In the rows, zero is written as 128.
Each row has two labels, one from each of two sets.
[149 110 133 116 115 150 105 115 119 115  98 125 167 115 145 127 189 129
 119  98 134 105 157 141 131 109 126 104 140 142 135 119 126 145 105  71
 135  90  69 100 145 113  82 139 107 138 141 121 155 126 111 141 111 121
 192  98 180 124 160 184 119 103 104  73 139 110 141 118  90 154 144 127
  70 135 139 142 104  86 125 130 160 125  99 118 120 159 109  79 132 116
 130 151 117  94 162 122 143 127 131 143 120 105 112 124 129 129 136 111
 137 102 127 124 131 124 139 154 159 111 135  67 162  92 156 149  99 104
 131 106 128 160 162  94 144 141 150 139 132 122 130 127 128 166 123 103
 129 158 148  92 127 101 113 108 156  85  95 199  63 119] : (43)/gh
[137 139 149 108  98 144  89 106 120  83 119 141 186 131 132 133 159 105
 146 109 125 110 174 157 123 105 149 116 133 114 117 112 135 145 109  72
 143 195  46  98 117  89 106 121  93 117 113  86 136 121 106 126 157 140
 189 112 178 109 210 193 127 102  50 168 156 118 140  95 110 145 157 119
 125 159 133 138  93  86 123 149 226 123  91 132 163 179  87 105 120 116
 144 133 131  88 144 138 144 122 158 130 138  61 102 127 134 129 142 133
 128  92 142 100 130 129 161 105 174  91 188  28 175  94 157 187  95 103
 109 107 120 218 162 126 167 151 178 138 146 118 140 122 108 140  97 119
 164 153 156 100 154  94 184  87 181  66  83 172 154 132] : (55)/pm
[154  97 147 130 116 160  97  95 119 106 107 127 129 124 145 117 153 127
 113 108 129  75 142 136 135 121 123 103 143 162 134 110 132 132  82  15
 105  66  62  77 116 117 115 139 101 155 163 128 138 123 117 111 116 136
 195  98 198  99 184 164 125 116  86  40 203 113 144 122  81 157 153 127
  84 182 151 151 100  76 115 125 176 123 100 120  80 169  91  91 125 149
 162  99 121  94 113 105 116 128 122 140 115 118 109 109 133 114 154  97
 164 116 133 111 127 118 156 147 157  88 137  29 174 132 142 126 105 108
 110  93 135 165 170 108 141 134 150 163 140 126 116 125 145 137 113  88
 130 150 125  97 133 100 102 119 158 104 101 196  11 117] : (43)/Fp
[139  91 160 130 123 130 103 119 134 124 115 123 104 117 136 104 138  24
 116 115 121  78 137 144 131 108 125 128 121 191 127 115 108 122 116  40
 125 102  85 103 112 100 121 101 101 158 134 118 128 114 147 104 116 136
 209  58 178  99 211 178  83 105  72  66 175 103 126 114  92 168 172 124
  78 173 172 147 123 111 123 157 174 139 108 138  87 158  77 108 133 114
 172 163 134  94 140 138 195 130 139 171 136  88 129 133 120 116 182 104
 161 101 133 111 118 120 135 138 127 113 136  34 143  99 120 130 119  95
 117  71 112 146 166  67 138 143 147 143 137 143 108 135 148 118 128 135
 142 144 113  93 103  88  99 110 188  86  94 230  51 113] : (41)/fs
[125  95 143 112 116 138  91  93 122 104 108 110 109 118 158 116 219 113
 113 125 122  83 143 164 135  99 138 129 132 183 129 107 120 113 106  35
 119  88  58 125 138 101  96 133 101 135 128 108 145 109 122 133 130 128
 183  84 173 102 202 181  84 125  76  77 155 100 149 120  95 150 164 125
 150 143 162 145 107 102 115 139 179 130  91 136 102 143  84 106 157 129
 148 173 118 115 144 126 193 135 136 159 130 105 127 126 138 125 159  88
 158 109 111 121 124 116 134 137 154  91 142  61 152 111 147 153 131  78
 102 119 109 137 165  93 129 135 145 134 140 135 103 138 160 106 110 116
 142 166 117 108 123  97 126  83 176  90  67 216  60 116] : (41)/fs
[133  91 141 144 138 145 107  89 163 119 141 126  99 131 133  98 109 118
 119 140 134 107 131 147 146 111 100 122 112 155 140 114 120 118 146  99
 116 104 122 131 115 135 131 140 100 146 126 125 128 116 152  91 137 138
 194  67 159 110 138 143  78 119 132  80 175 122 139 114  97 156 160 134
  27 169 165 146 138 118 133 135 149 112 102 140  93 132  84 111 162 118
 150 144 142 122 108 128 181 116 130 157 131 136 125 125 125 126 120 125
 159 108 132 132 135 145 129 156 131 126 116  92 106 113 145 133 134 111
 130  68 112 142 181  74 138 144 139 134 155 124  97 123 126 129 133 152
 117 153  99 102 113  93  75 127 122 114 154 223  78 126] : (41)/fs
[159 117 111 148  97 156  93 108 118  97 112 159 190 104 140 159 156 142
 141 139 138 126 155 157 136 122 101 123 140 127 122 117 112 141 110  72
 152 155  63  56 150 113 128 145 129 114 124 137 149 128 125 157 131 137
 165 130 153  98 181 118 148 116 129 102 129 119 133 135 108 139 136 137
 123 154 118 128 130 114 160 115 171 136 102 140 149 152 119 120 147 115
 142 131 117 106 123 146 123 134 119 143 135  91 108 139 105 132 150 142
 124 110 174 137 128 129 166 121 145 121 142  51 119 124 165 143 107 128
 129  17 119 133 148 147 131 168 210 147 135 102 115 125 120 124 133 145
 117 142 132 102 116  89 123 111 173 103 137 100 102 146] : (45)/Fp
[144 124 114 126 107 151  94 109 128  97 141 132 153 117 148 138 128 153
 120 124 107 140 153 151 119 122 111 132 126 151 114 111 107 141 123  43
 159 154  73  76 127  85 152 140 100 125 113  93  99 145 143 130 160 141
 152 119 168  95 190 158 115 110  56 112 188 110 122 139 109 172 166 127
 140 169 157 131 122 118 148 138 235 159  90 141 121 148  69 135 173 111
 142 149 151 106 123 129 163 122 134 165 134  61  97 118 125 131 158 122
 140 108 135 115 116 164 162  88 159  96 157  32 156 101 147 155 102 107
 101  56 127 167 157 126 143 144 163 141 128 117  98 144 113 131 108 138
 148 147 117 116 131  88 139 107 179  91 100 188 118 116] : (55)/fs
[157  89 147 150 118 170  98 108 117 122 123 132 152 118 137 117 149 135
 102 125 140  86 153 141 133 120 121 108 127 134 121 119  98 144 105  50
 128  72  64  58 125 112 134 151 110 140 149 122 167 131 121 140 110 149
 180 102 195 106 195 136 132 113  89  60 176 115 139 116  82 146 133 135
  77 134 151 135  99  66 137 126 160 129  83 132  97 155 119  93 126 114
 166 140 109 102 125 100 118 126 115 138 109  98 104 118 122 124 153 110
 158 115 126 108 119 127 150 148 145 108 119  51 154 120 161 133 112  96
 132 101 131 168 159 129 136 145 167 149 144 115 122 123 123 143 130 122
 111 145 123  98 126 118 135 113 161 110 121 167  16 131] : (43)/Fp
[136  89  95 130 129 154 119  95 133  87  85 155 142 100 147 141 100 108
 129 149 142  81 133 119 130 116  95  86 121 143 135 105 104 146 173 105
 128  91  96 166  79 148 101 149  94 125 118 138 134 114 137 144 130 143
 180  73 168 126 171 121  88 124 132  76 117 120 116 123  81 166 133 145
  68 134 157 171 119 106  94 130 131  96 106 134 120 121 126 109 175 125
 134 161 106 107 129 136 136 128 131 128 130 134 120 150 112 133 117  98
 146 119 129 133 125 134 140 180 128 118 127  44  93 176 165 123 114 128
 153  87 120 125 161 127 150 173 158 137 139 110 114 128 137 142 151  99
 119 127 105  91 120  93  95 164 127  93 158 180  89 138] : (41)/gh
[147 148 164 134  92 146  83 110 109 130 104 128 172 112 135 144 218 148
 112 109 132 116 160 167 124 118 140 122 137 154 109 125 127 135  74  43
 157 159  72  72 127  89 117 122 115 117 142 109 172 119 123 154 112 111
 168 139 138 112 206 153  97  98  68 131 147 109 165 117 125 122 163 111
 132 132 138 113 106  94 134 133 182 134 112 142 121 170 141 112 142 117
 146 147 116  90 142 148 168 125 132 142 132  98 105 110 123 139 192 150
 128 104 140 108 111 118 164  93 170 103 156  96 147  95 156 165 102 101
  96 127 114 163 157 123 132 130 177 156 137 114 138 127 116  92 108 160
 151 164 173  80 140 104 194  58 182  74  56 150 107 122] : (45)/pm
[156 119 107 141 118 163 105  97 132  57 111 159 178  94 139 144 122 126
 145 158 136 111 134 126 139 155  91 120 131 106 123 120 123 151 132 103
 169 160  78  81 114 138 119 138 105 116 120 102 123 119 128 131 133 137
 143 107 173 113 149 113 141  95 120 116 123 129 120 116 100 148 131 175
 132 148 131 181 135 117 157 134 177 127 104 149 132 146  95 120 144 112
 142 124  98 120 101 128  96 122 139 132 124  90 116 125 104 123 138 132
 148 110 139 149 133 130 179 135 129 108 162  28 126 135 159 148 106 163
 137  16 137 146 154 165 117 157 193 148 131 100 121 121 116 152 134 136
 126 126 130 106 135  78 118 120 145  99 136  98 106 144] : (55)/Fp
[152 123 110 147 123 158  90 109 107 125 146 133 105  87 133 133 155 103
 123 141 119 137 156 169 147 136  75 123 103 140 115  89 119 135 124  60
 163 109  83  31 114 116 118 127 104 110 135 107 125 141 154 139 122 120
 141 122 148 111 153 129  98 124 102  73 193 112 139 112  93 140 156 117
  70 156 170 119 144 121 169 118 199 128 102 147 114 134  88 128 179 109
 147 141 119  98 126 127 217 125 107 158 138  92 130 103 140 122 151 151
 118 114 129 133 117 131 164 102 138 110 115  90  99 113 155 158 111 124
 120   4 116 113 141 116 131 142 157 156 135 108  96 136 102 111 139 152
 115 144 117 108 127 125 117  90 160 104 129 151  74 127] : (45)/fs
[144 102 145 100 121 152 103 120 120 129 121 100 110 119 156 112 161 145
 109 116 138  96 158 150 140  90 138 114 135 177 129  99 127 123 106  38
 125  90  71 110 129 104 132 108 109 143 135 120 146 128 124 123 146 117
 169 103 180  92 192 174 103 112  76  71 172 103 146 118 100 158 155 120
  94 139 184 129 121  91 127 149 191 131  99 124 109 177  88 101 154 135
 132 134 133  97 135 126 196 128 134 158 119 100 137 118 139 126 200  96
 162 110 128 104 118 123 133 136 150 103 128  56 159 107 144 158 121  79
 103 126 117 142 161  78 142 134 144 146 146 121 119 147 144 124 114 111
 124 171 131 107 114  94 135 128 176 100  72 217  34 106] : (43)/fs
[135  98 129 133 124 157  93 109 132 128 129 121 116 122 141 108 111 134
 115 129 102 108 135 146 129 113 113 124 113 161 134 102 123 113 123  72
 123 122 114  96  99 101 125 124 106 147 111 118 120 126 142 103 135 128
 182  90 164 101 173 168  95 116 105  72 161 104 133 139 101 153 152 110
  87 195 202 146 133 127 143 131 157 122 104 139  99 156 114 119 155 137
 140 143 129 133 124 127 158 131 141 163 127 108 124 115 132 128 137 132
 147 110 125 135 123 137 142 147 128  96 136  73 138 111 137 137 117 116
 117  48 118 138 149  74 137 135 143 138 133 130 122 130 140 131 125 144
  49 155 103 105 114 132  87 109 121 109  99 198  86 111] : (41)/fs
